Below are the code and all the weights of a small trained network. Each question names an input and a target symbol and asks about switching units off, where a switched-off unit gives its printed mean instead of its output.

import numpy as np


def w(rows, s, z=0):
    codes = np.array(rows[::2]) - 128.0
    scale = np.full(codes.shape[1], s)
    scale[-1] = z or s
    return codes * scale


def f(y):
    return np.maximum(y, 0)


def softmax(a):
    e = np.exp(a - a.max(-1, keepdims=True))
    return e / e.sum(-1, keepdims=True)


def log_softmax(a):
    a = a - a.max(-1, keepdims=True)
    return a - np.log(np.exp(a).sum(-1, keepdims=True))


def net(x, mask):
    ids = ['αγδεζηλξπστψω'.index(c) for c in x.split()]
    T = len(ids)
    res = E[ids] + P[:T]
    u = 0
    for l in range(2):
        r = res
        for j in range(2):
            rows = slice(2 * j, 2 * j + 2)
            q, k, v = (r @ M[l][rows].T for M in (Q, K, V))
            z = softmax(np.where(np.tri(T) > 0, q @ k.T / 2**0.5, -1e9)) @ v
            o = O[l][rows]
            res = res + np.where(mask[u + j], z, o[:, -1]) @ o[:, :-1]
        u += 2
        y = f(res @ A[l][:, :-1].T + A[l][:, -1])
        res = res + np.where(mask[u : u + 4], y, B[l][:, -1]) @ B[l][:, :-1]
        u += 4
    return log_softmax(res[-1] @ U[:, :-1].T + U[:, -1])


Q, K, V, O, A, B = {}, {}, {}, {}, {}, {}
E = w([
[189,109,182,119],'α',
[147,104,167,103],'γ',
[33,62,70,121],'δ',
[31,9,130,164],'ε',
[102,29,151,173],'ζ',
[129,223,106,170],'η',
[105,135,64,140],'λ',
[181,117,49,92],'ξ',
[160,155,228,35],'π',
[147,182,145,8],'σ',
[111,210,42,186],'τ',
[105,207,6,171],'ψ',
[8,186,216,155],'ω',
],0.016)
P = w([
[180,106,46,14],'0',
[171,115,253,229],'1',
[136,105,223,193],'2',
[112,84,190,209],'3',
[164,115,204,179],'4',
[127,86,180,190],'5',
],0.0074)
Q[0] = w([
[187,8,124,68],'0.h1',
[104,91,170,24],'0.h1',
[145,254,107,151],'0.h2',
[114,68,219,58],'0.h2',
],0.0073)
K[0] = w([
[193,70,84,46],'0.h1',
[150,56,166,38],'0.h1',
[8,65,172,242],'0.h2',
[173,69,55,59],'0.h2',
],0.011)
V[0] = w([
[65,252,137,84],'0.h1',
[165,110,161,153],'0.h1',
[206,111,131,85],'0.h2',
[59,136,86,112],'0.h2',
],0.011)
O[0] = w([
[195,100,126,245,250],'0.h1',
[110,156,192,70,114],'0.h1',
[222,145,147,58,163],'0.h2',
[137,37,131,128,194],'0.h2',
],0.013,0.0021)
A[0] = w([
[139,123,111,95,3],'0.n1',
[172,95,102,178,175],'0.n2',
[194,107,3,113,135],'0.n3',
[154,151,55,123,25],'0.n4',
],0.012,0.0039)
B[0] = w([
[159,93,133,8,147],'0.n1',
[127,123,170,128,254],'0.n2',
[116,61,213,142,217],'0.n3',
[163,188,145,92,159],'0.n4',
],0.012,0.0088)
Q[1] = w([
[104,137,48,177],'1.h1',
[140,103,254,161],'1.h1',
[136,80,112,69],'1.h2',
[171,194,45,201],'1.h2',
],0.0067)
K[1] = w([
[155,248,122,174],'1.h1',
[192,141,201,169],'1.h1',
[149,119,81,99],'1.h2',
[116,208,96,128],'1.h2',
],0.011)
V[1] = w([
[59,28,193,90],'1.h1',
[81,255,118,97],'1.h1',
[82,57,159,222],'1.h2',
[35,196,82,162],'1.h2',
],0.0095)
O[1] = w([
[39,38,69,79,255],'1.h1',
[103,161,101,43,7],'1.h1',
[202,12,145,137,207],'1.h2',
[68,24,213,2,11],'1.h2',
],0.0076,0.023)
A[1] = w([
[129,190,176,105,2],'1.n1',
[103,83,136,254,95],'1.n2',
[75,53,120,171,203],'1.n3',
[165,21,80,187,90],'1.n4',
],0.0093,0.0038)
B[1] = w([
[74,120,175,148,132],'1.n1',
[67,173,176,122,248],'1.n2',
[250,180,157,83,208],'1.n3',
[82,102,74,128,254],'1.n4',
],0.012,0.049)
U = w([
[110,119,197,196,183],'α',
[87,92,138,185,144],'γ',
[209,154,159,61,64],'δ',
[249,72,149,151,86],'ε',
[221,192,128,186,140],'ζ',
[112,209,140,115,103],'η',
[93,73,92,132,124],'λ',
[114,169,65,176,13],'ξ',
[52,89,98,172,97],'π',
[65,125,121,200,2],'σ',
[86,164,150,73,136],'τ',
[154,199,106,128,192],'ψ',
[115,123,102,178,151],'ω',
],0.011,0.0074)

Each question gives the input, a string of symbols that net reads in full, and the target symbol t.
The units are the heads (2 rows each of Q, K, V and O) and the neurons (one row each of A and B). Each row of codes is followed by its name. A weight is (code - 128) times the scale printed after its matrix; where a second scale follows, it is the last column's (O, A, B and U).
mask holds one flag per unit, layer by layer, with each layer's heads first. A switched-off unit (its flag False) gives its mean, the last column of its rows in O or B, instead of its output. The means were averaged over made-up inputs and are rounded, as every weight is.
A unit's drop is (log p(t) with every unit on - log p(t) with that unit switched off) / (log p(t) with every unit on - log p(t) with every unit switched off).
The circuit of an input: a set's keep is (log p(t) with only the set's units on - log p(t) with every unit switched off) / (log p(t) with every unit on - log p(t) with every unit switched off). Starting from all 12 units, units are removed one at a time, each time the one whose removal leaves the highest keep (on an exact tie, the one counted first), for as long as the keep stays at least 0.8.
circuit, biggest first: the units of the circuit, biggest drop first
k most important neurons: the k neurons with the biggest drops, biggest first
top k neurons in layer l: the k neurons of layer l with the biggest drops, biggest first
input ω ξ τ τ ω ξ, target ε: circuit, biggest first => 1.h2; 1.n2; 0.h2; 1.n3
input ω π ψ λ η ξ, target ε: circuit, biggest first => 1.h2; 0.h2; 0.h1; 1.n2
input ω π π, target ε: circuit, biggest first => 1.n2; 1.h2; 0.h2
input α δ ζ η ζ, target η: circuit, biggest first => 0.h2; 1.h2; 0.h1
input π ξ ω α, target ζ: circuit, biggest first => 1.n4; 0.h2; 1.h2
input α α ω λ, target α: 2 most important neurons => 1.n3; 1.n4
input π α ξ τ δ, target ζ: circuit, biggest first => 1.n4; 0.h2
input ω γ η η α, target ε: circuit, biggest first => 1.n2; 1.h2; 0.h2
input ξ γ δ ω α γ, target ξ: circuit, biggest first => 1.h2; 1.n3; 0.n3; 0.h2
input ζ τ π ζ δ, target τ: circuit, biggest first => 0.h1; 1.h2
input ψ δ τ π γ, target π: circuit, biggest first => 1.n4; 0.n3; 0.h1; 1.h1
input ω ξ ω γ, target ε: 2 most important neurons => 1.n2; 1.n4
input ξ τ η π, target ξ: circuit, biggest first => 1.n3; 1.h2; 0.n3; 0.h2
input ζ ζ γ γ γ γ, target τ: circuit, biggest first => 0.h1
input ζ τ η σ, target τ: 3 most important neurons => 1.n4; 1.n3; 0.n3
input π α σ, target ζ: most important neuron => 1.n2
input ξ ξ ζ ω ε ζ, target ξ: 2 most important neurons => 0.n3; 1.n3
input δ ξ ξ σ, target λ: 3 most important neurons => 1.n4; 0.n3; 1.n3
input ω η γ ω τ, target α: 3 most important neurons => 1.n2; 1.n3; 0.n2
input δ ω ω τ α, target λ: 2 most important neurons => 1.n4; 0.n3
input ε α π π η σ, target δ: top 2 neurons in layer 1 => 1.n4; 1.n2
input γ α δ ζ, target ψ: 2 most important neurons => 1.n4; 1.n2
input ζ ω α, target τ: 2 most important neurons => 1.n3; 1.n4
input γ ζ δ η, target α: 2 most important neurons => 1.n3; 1.n4
